Below is a small trained network, with its code and all its weights. Each question gives an input and a target symbol and asks what happens when units are switched off, that is, made to give their printed mean instead of their output.

import numpy as np


def w(rows, s, z=0):
    codes = np.array(rows[::2]) - 128.0
    scale = np.full(codes.shape[1], s)
    scale[-1] = z or s
    return codes * scale


def f(y):
    return y / 2 * (1 + np.tanh(0.7978845608 * (y + 0.044715 * y**3)))


def softmax(a):
    e = np.exp(a - a.max(-1, keepdims=True))
    return e / e.sum(-1, keepdims=True)


def log_softmax(a):
    a = a - a.max(-1, keepdims=True)
    return a - np.log(np.exp(a).sum(-1, keepdims=True))


def net(x, mask):
    ids = ['αγδεζηθλμξπστφψω'.index(c) for c in x.split()]
    T = len(ids)
    res = E[ids] + P[:T]
    u = 0
    for l in range(2):
        r = res
        for j in range(3):
            rows = slice(2 * j, 2 * j + 2)
            q, k, v = (r @ M[l][rows].T for M in (Q, K, V))
            z = softmax(np.where(np.tri(T) > 0, q @ k.T / 2**0.5, -1e9)) @ v
            o = O[l][rows]
            res = res + np.where(mask[u + j], z, o[:, -1]) @ o[:, :-1]
        u += 3
        y = f(res @ A[l][:, :-1].T + A[l][:, -1])
        res = res + np.where(mask[u : u + 4], y, B[l][:, -1]) @ B[l][:, :-1]
        u += 4
    return log_softmax(res[-1] @ U[:, :-1].T + U[:, -1])


Q, K, V, O, A, B = {}, {}, {}, {}, {}, {}
E = w([
[87,127,142,109,183,171,131,182,143,140,130,175],'α',
[59,147,174,140,140,160,156,136,127,160,107,144],'γ',
[122,91,151,130,136,121,189,91,109,157,133,139],'δ',
[104,154,155,154,87,87,170,110,103,148,178,123],'ε',
[147,57,156,90,196,158,181,108,119,163,119,159],'ζ',
[105,95,84,119,169,153,157,139,118,149,130,174],'η',
[93,130,127,147,127,132,152,108,80,196,130,151],'θ',
[68,115,108,146,178,136,160,133,134,86,123,169],'λ',
[115,142,164,126,166,101,138,143,137,43,174,163],'μ',
[154,121,114,135,159,65,153,124,91,121,200,132],'ξ',
[95,170,133,141,145,88,103,140,97,99,167,187],'π',
[118,106,165,60,143,129,130,140,93,124,250,113],'σ',
[179,136,166,125,95,157,136,87,104,222,199,144],'τ',
[189,143,117,154,108,162,119,85,177,150,122,225],'φ',
[210,157,163,206,159,146,128,37,147,130,124,92],'ψ',
[171,144,126,130,188,165,32,103,115,131,158,128],'ω',
],0.014)
P = w([
[122,129,120,81,125,103,114,96,126,107,65,88],'0',
[111,83,167,215,187,141,163,194,134,144,159,177],'1',
[117,90,164,198,188,133,152,161,127,137,174,184],'2',
[149,117,140,171,167,130,162,146,97,133,167,176],'3',
[145,134,137,153,184,138,157,131,95,133,175,175],'4',
[139,161,127,143,189,135,154,112,96,141,183,167],'5',
[135,173,124,125,197,132,141,96,109,143,182,161],'6',
[133,190,114,112,204,124,132,86,122,146,183,155],'7',
[121,196,106,97,209,121,121,71,142,150,178,139],'8',
[127,206,103,83,216,108,103,65,164,150,174,128],'9',
[112,201,102,72,235,103,99,67,195,157,167,117],'10',
[86,197,97,58,255,101,85,70,225,175,154,105],'11',
],0.011)
Q[0] = w([
[94,169,137,126,210,75,145,68,199,186,193,179],'0.h0',
[152,124,175,189,119,156,204,168,73,120,171,204],'0.h0',
[177,83,119,135,39,145,95,180,122,76,80,85],'0.h1',
[136,151,91,78,124,100,65,88,254,151,97,86],'0.h1',
[151,32,103,161,54,136,149,169,74,89,70,116],'0.h2',
[152,134,147,104,104,132,58,132,143,95,112,30],'0.h2',
],0.0091)
K[0] = w([
[175,215,76,69,123,144,65,57,138,105,112,108],'0.h0',
[169,172,107,185,177,194,106,109,118,109,191,165],'0.h0',
[94,67,172,215,147,107,153,254,84,78,133,132],'0.h1',
[106,93,117,77,74,90,97,145,137,111,68,76],'0.h1',
[135,83,191,165,142,153,137,195,131,176,185,174],'0.h2',
[84,25,152,90,62,144,133,153,179,186,92,128],'0.h2',
],0.0093)
V[0] = w([
[76,112,145,155,195,95,101,123,71,67,119,5],'0.h0',
[123,128,85,84,158,166,13,168,64,161,131,151],'0.h0',
[192,152,58,179,172,144,62,119,223,21,145,172],'0.h1',
[216,149,176,140,102,129,67,99,118,218,219,103],'0.h1',
[108,192,254,142,149,147,70,143,181,119,155,146],'0.h2',
[40,172,116,133,55,52,69,159,75,113,147,170],'0.h2',
],0.0078)
O[0] = w([
[202,164,18,135,145,155,122,135,39,56,102,108,86],'0.h0',
[135,30,114,163,138,85,5,160,24,178,135,165,154],'0.h0',
[221,139,142,150,87,155,96,131,113,130,223,254,177],'0.h1',
[180,39,138,208,146,134,145,134,185,102,176,10,253],'0.h1',
[120,195,238,156,149,203,56,131,65,85,142,92,169],'0.h2',
[132,166,197,149,155,18,115,132,126,143,74,114,82],'0.h2',
],0.0091,0.0069)
A[0] = w([
[104,164,195,92,232,136,231,67,124,173,163,148,253],'0.n0',
[165,122,131,180,109,133,56,105,118,168,98,139,92],'0.n1',
[39,93,137,126,101,83,88,143,106,156,134,150,175],'0.n2',
[134,111,144,140,253,70,136,171,178,130,135,193,194],'0.n3',
],0.0063,0.004)
B[0] = w([
[33,178,31,118,56,109,55,146,142,61,141,111,254],'0.n0',
[52,97,142,158,156,96,149,66,181,110,43,113,144],'0.n1',
[179,79,134,142,110,93,55,161,57,255,109,131,140],'0.n2',
[92,154,126,170,66,74,160,113,65,201,194,47,216],'0.n3',
],0.0067,0.012)
Q[1] = w([
[236,87,248,115,145,152,150,145,254,161,120,141],'1.h0',
[133,127,119,189,176,149,45,30,213,155,185,121],'1.h0',
[168,112,133,84,109,135,97,51,138,116,109,116],'1.h1',
[121,103,196,94,118,123,198,177,121,108,81,150],'1.h1',
[151,124,165,59,118,66,199,133,123,140,39,197],'1.h2',
[144,115,165,99,141,145,166,125,159,112,147,153],'1.h2',
],0.0077)
K[1] = w([
[111,72,167,219,50,155,196,145,122,90,22,181],'1.h0',
[217,136,171,2,124,87,91,81,184,143,66,112],'1.h0',
[135,62,160,59,107,150,138,231,109,84,137,129],'1.h1',
[84,80,142,183,135,139,151,184,124,137,223,139],'1.h1',
[143,165,147,244,122,217,192,149,104,213,181,66],'1.h2',
[122,114,156,127,120,169,138,222,154,110,147,112],'1.h2',
],0.0057)
V[1] = w([
[122,176,73,249,125,134,109,58,178,166,37,180],'1.h0',
[87,93,183,61,133,228,85,103,140,129,121,131],'1.h0',
[134,84,86,64,149,133,152,196,101,98,220,197],'1.h1',
[68,225,107,58,164,163,79,147,129,103,47,126],'1.h1',
[127,204,196,177,164,123,137,203,69,171,160,154],'1.h2',
[118,100,69,101,153,163,130,178,85,255,142,140],'1.h2',
],0.0081)
O[1] = w([
[73,82,105,158,112,123,97,2,126,76,121,152,34],'1.h0',
[68,67,186,147,106,124,92,253,169,67,149,155,104],'1.h0',
[111,175,136,206,190,69,161,154,185,116,152,198,134],'1.h1',
[85,106,140,112,111,144,188,171,54,99,121,154,255],'1.h1',
[68,183,132,233,112,175,117,157,79,144,142,86,53],'1.h2',
[135,101,40,188,114,106,101,179,140,111,69,161,187],'1.h2',
],0.0097,0.0083)
A[1] = w([
[66,150,213,88,109,254,152,84,33,170,158,81,1],'1.n0',
[56,76,110,145,124,137,84,17,118,55,135,150,174],'1.n1',
[133,166,77,96,248,119,107,146,55,73,122,130,190],'1.n2',
[40,126,66,112,214,170,206,108,101,148,149,177,168],'1.n3',
],0.005,0.0013)
B[1] = w([
[244,162,113,179,101,33,46,116,255,62,43,158,255],'1.n0',
[181,137,147,98,51,163,176,212,93,215,135,177,224],'1.n1',
[61,201,181,195,198,117,187,192,55,57,78,92,213],'1.n2',
[172,84,184,234,101,48,246,12,177,112,119,151,226],'1.n3',
],0.006,0.0077)
U = w([
[38,112,123,183,123,174,108,168,98,117,123,108,32],'α',
[139,99,163,145,61,113,120,166,111,90,88,115,7],'γ',
[92,86,185,57,147,127,176,99,101,140,130,140,117],'δ',
[175,137,151,98,104,71,110,113,141,129,83,119,3],'ε',
[87,87,145,97,191,61,111,147,182,85,104,164,102],'ζ',
[135,117,51,166,130,77,111,151,174,140,88,151,67],'η',
[91,109,49,95,79,156,122,124,69,168,103,102,199],'θ',
[62,120,167,150,142,135,200,105,100,147,144,128,138],'λ',
[89,163,200,161,178,89,115,112,166,75,110,126,169],'μ',
[133,168,91,128,183,94,175,71,132,177,141,109,92],'ξ',
[111,181,116,157,115,94,72,94,74,138,113,96,117],'π',
[179,173,150,112,139,129,169,224,127,192,114,106,221],'σ',
[80,32,132,165,147,95,132,113,193,111,133,2,130],'τ',
[96,119,142,132,49,76,89,129,162,175,201,155,94],'φ',
[178,146,85,145,115,226,163,114,162,61,175,130,166],'ψ',
[195,40,180,187,198,144,75,116,69,147,132,155,235],'ω',
],0.0051,0.0032)

Each question gives the input, a string of symbols that net reads in full, and the target symbol t.
The units are the heads (2 rows each of Q, K, V and O) and the neurons (one row each of A and B). Each row of codes is followed by its name. A weight is (code - 128) times the scale printed after its matrix; where a second scale follows, it is the last column's (O, A, B and U).
mask holds one flag per unit, layer by layer, with each layer's heads first. A switched-off unit (its flag False) gives its mean, the last column of its rows in O or B, instead of its output. The means were averaged over made-up inputs and are rounded, as every weight is.
A unit's drop is (log p(t) with every unit on - log p(t) with that unit switched off) / (log p(t) with every unit on - log p(t) with every unit switched off).
The circuit of an input: a set's keep is (log p(t) with only the set's units on - log p(t) with every unit switched off) / (log p(t) with every unit on - log p(t) with every unit switched off). Starting from the 12 units with the biggest drops (on a tie, the unit counted first), units are removed one at a time, each time the one whose removal leaves the highest keep (on an exact tie, the one counted first), for as long as the keep stays at least 0.8.
units of the circuit, in order: the units of the circuit, biggest drop first
most important unit: the unit with the biggest drop
top k neurons: the k neurons with the biggest drops, biggest first
top k neurons in layer l: the k neurons of layer l with the biggest drops, biggest first
which heads matter: for each layer, one digit per head in row order, 1 if its drop is at least 0.15 and else 0, layers parted by /
input τ σ π α γ ψ σ σ ξ ξ φ, target τ: which heads matter	010 / 010
input σ ψ ξ φ δ σ μ ψ ω σ η η, target σ: most important unit	1.h0
input ξ ζ σ ω μ φ φ, target ξ: units of the circuit, in order	1.h0, 0.h2, 1.h1
input φ θ μ π α μ θ θ φ ψ, target ψ: units of the circuit, in order	0.h2, 0.h1
input λ τ θ ζ η α φ γ, target λ: top 2 neurons	1.n3, 1.n0
input α μ α π, target α: top 2 neurons	0.n2, 1.n0
input η η θ γ ε φ σ τ ξ, target τ: which heads matter	010 / 000
input ξ π α φ, target ξ: units of the circuit, in order	1.h0, 0.h2
input η η γ, target η: units of the circuit, in order	1.h2, 0.h2, 0.n2, 0.h1
input η ε ζ ε σ σ ζ λ ω, target η: units of the circuit, in order	0.h2, 1.h2, 0.h1
input ζ σ ζ π ξ θ φ λ ψ σ, target ζ: units of the circuit, in order	1.h2, 0.h2, 0.n3, 1.h0
input σ τ σ σ λ ψ, target σ: top 2 neurons in layer 1	1.n3, 1.n0
input σ σ ζ ζ φ, target φ: top 2 neurons	1.n2, 1.n1
input φ τ σ σ ε ξ, target φ: which heads matter	100 / 010
input γ η σ σ δ, target σ: units of the circuit, in order	1.h0
input η σ ζ α ζ σ, target η: units of the circuit, in order	0.h2, 1.h2, 0.h1
input γ θ ω φ γ θ φ, target γ: which heads matter	011 / 010
input φ φ φ α η λ γ π σ μ, target φ: which heads matter	110 / 010
input η μ α α π σ, target σ: which heads matter	000 / 100
input ω λ η γ, target ω: units of the circuit, in order	0.h0, 0.n0
input ξ ζ φ ε θ, target ξ: units of the circuit, in order	1.h0, 0.h2
input ξ λ ζ α λ σ η ξ θ σ μ, target σ: units of the circuit, in order	1.h0
input ψ ξ ψ τ, target ψ: units of the circuit, in order	0.h0, 0.h2
input τ θ ω μ σ σ φ, target τ: units of the circuit, in order	0.h1, 1.h1, 0.h0
input π ξ φ, target π: units of the circuit, in order	0.h2, 1.h2, 1.h0, 1.h1
input λ η ζ ξ λ ψ λ η η ω ψ ξ, target λ: units of the circuit, in order	0.h1, 1.h1, 1.n0, 0.n3
input θ θ δ α ε φ ζ ξ ζ ξ ξ, target θ: most important unit	0.h1
input φ δ σ η τ γ λ φ τ τ φ τ, target φ: which heads matter	100 / 100
input μ ω θ ε μ μ σ σ π, target μ: which heads matter	111 / 011
input σ σ γ τ σ ω γ φ δ σ δ, target σ: top 2 neurons in layer 0	0.n1, 0.n0
